Below is a small trained network, with its code and all its weights. Each question gives an input and a target symbol and asks what happens when units are switched off, that is, made to give their printed mean instead of their output.

import numpy as np


def w(rows, s, z=0):
    codes = np.array(rows[::2]) - 128.0
    scale = np.full(codes.shape[1], s)
    scale[-1] = z or s
    return codes * scale


def f(y):
    return np.maximum(y, 0)


def softmax(a):
    e = np.exp(a - a.max(-1, keepdims=True))
    return e / e.sum(-1, keepdims=True)


def log_softmax(a):
    a = a - a.max(-1, keepdims=True)
    return a - np.log(np.exp(a).sum(-1, keepdims=True))


def net(x, mask):
    ids = ['βγεηλμτψ'.index(c) for c in x.split()]
    T = len(ids)
    res = E[ids] + P[:T]
    q, k, v = (res @ M[0].T for M in (Q, K, V))
    z = softmax(np.where(np.tri(T) > 0, q @ k.T / 4**0.5, -1e9)) @ v
    res = res + np.where(mask[0], z, O[0][:, -1]) @ O[0][:, :-1]
    y = f(res @ A[0][:, :-1].T + A[0][:, -1])
    res = res + np.where(mask[1:25], y, B[0][:, -1]) @ B[0][:, :-1]
    return log_softmax(res[-1] @ U[:, :-1].T + U[:, -1])


Q, K, V, O, A, B = {}, {}, {}, {}, {}, {}
E = w([
[254,150,178],'β',
[112,191,154],'γ',
[184,170,188],'ε',
[154,66,75],'η',
[138,105,100],'λ',
[72,215,129],'μ',
[86,116,58],'τ',
[140,134,156],'ψ',
],0.0068)
P = w([
[158,253,2],'0',
[116,107,127],'1',
[83,107,168],'2',
[148,185,130],'3',
[124,94,121],'4',
[77,98,174],'5',
[148,186,129],'6',
[129,91,120],'7',
[70,90,178],'8',
[148,189,127],'9',
[130,90,118],'10',
[57,79,187],'11',
[149,190,126],'12',
],0.0083)
Q[0] = w([
[67,2,90],'head 1',
[118,48,204],'head 1',
[235,127,37],'head 1',
[122,172,72],'head 1',
],0.027)
K[0] = w([
[75,2,72],'head 1',
[130,23,205],'head 1',
[234,146,16],'head 1',
[114,189,70],'head 1',
],0.025)
V[0] = w([
[170,25,173],'head 1',
[36,193,196],'head 1',
[45,133,180],'head 1',
[2,78,41],'head 1',
],0.016)
O[0] = w([
[182,47,185,2],'head 1',
[66,200,186,128],'head 1',
[74,144,190,94],'head 1',
[5,65,110,178],'head 1',
],0.022,0.0056)
A[0] = w([
[51,92,88,102],'neuron 1',
[190,90,228,78],'neuron 2',
[81,156,232,126],'neuron 3',
[96,101,127,165],'neuron 4',
[147,91,213,90],'neuron 5',
[172,132,100,42],'neuron 6',
[139,151,100,1],'neuron 7',
[154,192,54,159],'neuron 8',
[254,104,191,177],'neuron 9',
[156,76,176,67],'neuron 10',
[91,213,220,91],'neuron 11',
[205,110,60,94],'neuron 12',
[73,100,132,61],'neuron 13',
[130,210,157,142],'neuron 14',
[148,49,97,99],'neuron 15',
[50,75,143,182],'neuron 16',
[97,168,110,116],'neuron 17',
[181,121,201,69],'neuron 18',
[140,74,230,80],'neuron 19',
[163,36,148,168],'neuron 20',
[89,116,112,100],'neuron 21',
[31,106,130,145],'neuron 22',
[94,59,33,130],'neuron 23',
[139,75,106,99],'neuron 24',
],0.0067,0.0076)
B[0] = w([
[173,74,87,217],'neuron 1',
[176,167,60,142],'neuron 2',
[65,75,109,199],'neuron 3',
[130,176,110,177],'neuron 4',
[167,193,155,145],'neuron 5',
[199,173,149,148],'neuron 6',
[155,198,1,142],'neuron 7',
[89,81,185,251],'neuron 8',
[46,46,144,177],'neuron 9',
[121,102,54,135],'neuron 10',
[209,105,209,199],'neuron 11',
[154,214,158,190],'neuron 12',
[86,69,99,165],'neuron 13',
[139,113,62,189],'neuron 14',
[182,102,77,153],'neuron 15',
[54,202,102,230],'neuron 16',
[85,140,97,186],'neuron 17',
[161,88,72,139],'neuron 18',
[185,199,163,154],'neuron 19',
[58,183,162,166],'neuron 20',
[138,98,98,165],'neuron 21',
[207,141,135,238],'neuron 22',
[153,107,212,224],'neuron 23',
[156,106,88,144],'neuron 24',
],0.028,0.014)
U = w([
[11,94,36,2],'β',
[212,221,50,115],'γ',
[197,208,181,38],'ε',
[236,93,159,40],'η',
[23,185,149,207],'λ',
[76,13,152,147],'μ',
[210,113,11,234],'τ',
[90,100,254,165],'ψ',
],0.0058,0.0072)

Each question gives the input, a string of symbols that net reads in full, and the target symbol t.
The units are the heads (4 rows each of Q, K, V and O) and the neurons (one row each of A and B). Each row of codes is followed by its name. A weight is (code - 128) times the scale printed after its matrix; where a second scale follows, it is the last column's (O, A, B and U).
mask holds one flag per unit, heads first, then neurons. A switched-off unit (its flag False) gives its mean, the last column of its rows in O or B, instead of its output. The means were averaged over made-up inputs and are rounded, as every weight is.
A unit's drop is (log p(t) with every unit on - log p(t) with that unit switched off) / (log p(t) with every unit on - log p(t) with every unit switched off).
The circuit of an input: a set's keep is (log p(t) with only the set's units on - log p(t) with every unit switched off) / (log p(t) with every unit on - log p(t) with every unit switched off). Starting from the 12 units with the biggest drops (on a tie, the unit counted first), units are removed one at a time, each time the one whose removal leaves the highest keep (on an exact tie, the one counted first), for as long as the keep stays at least 0.8.
circuit, biggest first: the units of the circuit, biggest drop first
unit that matters most: the unit with the biggest drop
k most important neurons: the k neurons with the biggest drops, biggest first
drop when u is switched off: that unit's drop, to one decimal
input τ τ λ ψ τ ε ψ, target μ: most important neuron => [neuron 16]
input λ μ μ, target μ: 3 most important neurons => [neuron 11; neuron 3; neuron 14]
input ψ τ λ λ λ τ τ λ μ, target μ: 2 most important neurons => [neuron 11; neuron 3]
input β η ψ λ γ ψ τ λ τ λ λ τ τ, target ε: circuit, biggest first => [neuron 12; head 1; neuron 8]
input λ λ ε τ λ λ λ τ β λ μ ε, target η: circuit, biggest first => [head 1; neuron 11; neuron 18]
input μ λ λ, target λ: 2 most important neurons => [neuron 11; neuron 16]
input λ ε τ μ λ ε, target η: circuit, biggest first => [head 1; neuron 16; neuron 18]
input β γ λ η, target ε: 2 most important neurons => [neuron 12; neuron 8]
input ε μ μ λ γ β ψ ψ λ β λ λ, target λ: 2 most important neurons => [neuron 16; neuron 3]
input μ η τ λ λ, target τ: 2 most important neurons => [neuron 15; neuron 8]
input ε ψ λ λ η μ λ ψ η μ τ μ η, target γ: 4 most important neurons => [neuron 7; neuron 23; neuron 12; neuron 14]
input ψ μ λ τ, target λ: 4 most important neurons => [neuron 8; neuron 22; neuron 11; neuron 1]
input ψ λ ψ λ γ λ λ λ β, target τ: 4 most important neurons => [neuron 2; neuron 8; neuron 18; neuron 23]
input μ λ λ ε μ μ μ, target τ: unit that matters most => neuron 14
input μ ψ τ β, target τ: 4 most important neurons => [neuron 14; neuron 16; neuron 11; neuron 9]
input λ λ λ β μ μ τ τ, target τ: 4 most important neurons => [neuron 8; neuron 1; neuron 9; neuron 15]
input μ λ τ τ, target τ: 2 most important neurons => [neuron 14; neuron 22]
input ε β λ μ, target γ: 2 most important neurons => [neuron 14; neuron 7]
input λ ψ τ ψ τ τ λ γ ψ τ ψ, target λ: 2 most important neurons => [neuron 16; neuron 14]
input μ τ μ μ λ τ τ μ, target τ: unit that matters most => neuron 11
input τ λ λ τ λ λ λ λ μ ε λ ε λ, target μ: circuit, biggest first => [neuron 23; neuron 8; head 1; neuron 1]
input μ ε λ τ μ τ λ, target τ: drop when neuron 3 is switched off => 0.3
input λ β ε λ, target ψ: drop when neuron 17 is switched off => 0.0
input μ λ μ η, target τ: drop when neuron 7 is switched off => 0.3
input λ λ β λ λ τ λ ε λ λ ε η, target γ: drop when neuron 19 is switched off => 0.7
